Below is a small trained network, with its code and all its weights. Each question gives an input and a class and asks what happens when units are switched off, that is, made to give their printed mean instead of their output.

import numpy as np


def w(rows, s, z=0):
    codes = np.array(rows[::2]) - 128.0
    scale = np.full(codes.shape[1], s)
    scale[-1] = z or s
    return codes * scale


def norm(h):
    return h / np.sqrt((h * h).mean(-1, keepdims=True) + 1e-5)


def f(y):
    return np.maximum(y, 0)


def log_softmax(a):
    a = a - a.max(-1, keepdims=True)
    return a - np.log(np.exp(a).sum(-1, keepdims=True))


def net(x, mask):
    res = np.array(x, float).reshape(1, 4) / 4 @ E
    u = 0
    for l in range(4):
        y = f(norm(res) @ A[l][:, :-1].T + A[l][:, -1])
        res = res + np.where(mask[u : u + 5], y, B[l][:, -1]) @ B[l][:, :-1]
        u += 5
    return log_softmax(norm(res)[-1] @ U[:, :-1].T + U[:, -1])


A, B = {}, {}
E = w([
[178,95,27,1,53,186,136,94],'x0',
[192,135,64,142,119,166,122,222],'x1',
[163,129,144,183,51,248,66,84],'x2',
[117,143,122,131,138,125,119,131],'x3',
],0.0066)
A[0] = w([
[172,135,247,133,161,45,192,222,108],'L0N1',
[190,163,53,182,102,100,137,231,91],'L0N2',
[58,132,127,143,61,100,173,66,250],'L0N3',
[159,122,145,105,137,184,68,100,35],'L0N4',
[132,108,204,254,124,163,69,96,70],'L0N5',
],0.0062,0.0023)
B[0] = w([
[77,253,132,156,220,160,186,89,255],'L0N1',
[210,128,193,200,121,102,149,149,245],'L0N2',
[21,230,131,104,114,103,217,171,215],'L0N3',
[100,158,105,242,212,112,180,68,176],'L0N4',
[247,112,250,86,130,110,97,137,248],'L0N5',
],0.0062,0.0046)
A[1] = w([
[144,117,119,48,88,46,123,191,122],'L1N1',
[49,143,95,40,133,126,133,122,2],'L1N2',
[86,200,251,229,134,107,141,194,126],'L1N3',
[175,118,77,145,160,62,160,157,134],'L1N4',
[91,147,147,144,119,104,108,2,134],'L1N5',
],0.0087,0.0031)
B[1] = w([
[119,128,197,126,91,1,75,111,160],'L1N1',
[107,107,145,84,211,115,125,61,159],'L1N2',
[113,63,95,151,88,93,155,147,249],'L1N3',
[210,231,117,94,70,166,120,165,167],'L1N4',
[133,179,95,142,33,161,120,83,170],'L1N5',
],0.0096,0.012)
A[2] = w([
[155,117,104,160,148,212,172,227,177],'L2N1',
[178,142,159,132,29,67,113,135,186],'L2N2',
[175,38,77,114,108,107,16,131,2],'L2N3',
[131,158,33,120,63,255,61,56,77],'L2N4',
[140,229,120,14,124,130,123,118,197],'L2N5',
],0.0067,0.0012)
B[2] = w([
[158,105,58,97,248,121,105,97,193],'L2N1',
[64,226,123,109,79,146,79,141,253],'L2N2',
[164,142,84,196,184,21,125,184,162],'L2N3',
[145,162,63,207,210,130,227,114,218],'L2N4',
[123,96,162,167,23,254,78,76,215],'L2N5',
],0.0094,0.0066)
A[3] = w([
[117,180,75,129,159,31,223,158,102],'L3N1',
[82,112,166,2,205,156,60,53,6],'L3N2',
[132,85,203,126,72,152,150,104,41],'L3N3',
[240,85,114,229,196,67,115,144,112],'L3N4',
[173,137,112,232,41,189,13,107,233],'L3N5',
],0.0079,0.0025)
B[3] = w([
[174,151,87,140,123,207,127,87,213],'L3N1',
[96,100,159,97,179,222,79,209,152],'L3N2',
[150,176,99,3,127,85,149,149,147],'L3N3',
[131,51,114,45,166,148,91,125,214],'L3N4',
[108,113,181,135,136,60,133,166,254],'L3N5',
],0.012,0.0095)
U = w([
[79,174,108,191,125,154,207,45,126],'0',
[140,178,193,138,52,58,106,174,250],'1',
[207,127,59,139,203,166,141,144,161],'2',
[138,4,170,119,180,84,91,179,47],'3',
[61,116,185,29,137,178,85,111,22],'4',
],0.015,0.0024)

Each question gives the input, the list of numbers given to net, and the class t.
The units are the neurons (one row each of A and B). Each row of codes is followed by its name. A weight is (code - 128) times the scale printed after its matrix; where a second scale follows, it is the last column's (A, B and U).
mask holds one flag per neuron, layer by layer. A switched-off neuron (its flag False) gives its mean, the last column of its row in B, instead of its output. The means were averaged over made-up inputs and are rounded, as every weight is.
A unit's drop is (log p(t) with every unit on - log p(t) with that unit switched off) / (log p(t) with every unit on - log p(t) with every unit switched off).
most important unit: the unit with the biggest drop
top k neurons: the k neurons with the biggest drops, biggest first
k most important neurons of layer l: the k neurons of layer l with the biggest drops, biggest first
drop when u is switched off: that unit's drop, to one decimal
input [4,2,-7,-4], class 1: most important unit => L1N4
input [2,0,0,6], class 4: top 2 neurons => (L1N2; L0N1)
input [6,0,4,2], class 0: top 2 neurons => (L2N4; L1N3)
input [-1,1,6,7], class 3: top 3 neurons => (L0N5; L1N1; L0N3)
input [8,0,7,3], class 0: top 4 neurons => (L1N3; L2N4; L0N4; L0N2)
input [6,0,0,6], class 4: top 3 neurons => (L1N2; L0N2; L1N3)
input [-5,0,-1,-7], class 0: top 2 neurons => (L0N1; L2N1)
input [8,0,6,1], class 0: top 2 neurons => (L1N3; L2N4)
input [8,-5,1,2], class 0: top 4 neurons => (L2N4; L1N5; L0N5; L0N4)
input [8,0,-5,7], class 4: 3 most important neurons of layer 1 => (L1N2; L1N3; L1N5)
input [-2,2,-7,4], class 2: top 3 neurons => (L0N1; L2N2; L1N5)
input [-8,-1,-1,-3], class 0: 2 most important neurons of layer 3 => (L3N5; L3N1)
input [5,1,-7,-8], class 1: 2 most important neurons of layer 3 => (L3N4; L3N1)
input [0,5,7,-8], class 3: most important unit => L0N5
input [-3,2,0,-3], class 2: top 3 neurons => (L2N5; L0N1; L3N1)
input [-2,8,2,-4], class 3: 2 most important neurons of layer 3 => (L3N4; L3N5)
input [-5,2,6,-1], class 3: drop when L1N5 is switched off => 0.1
input [-8,2,6,-7], class 3: drop when L3N4 is switched off => 0.2
input [2,-3,3,-8], class 0: drop when L2N4 is switched off => 1.2
input [-4,0,-3,-5], class 0: most important unit => L0N1
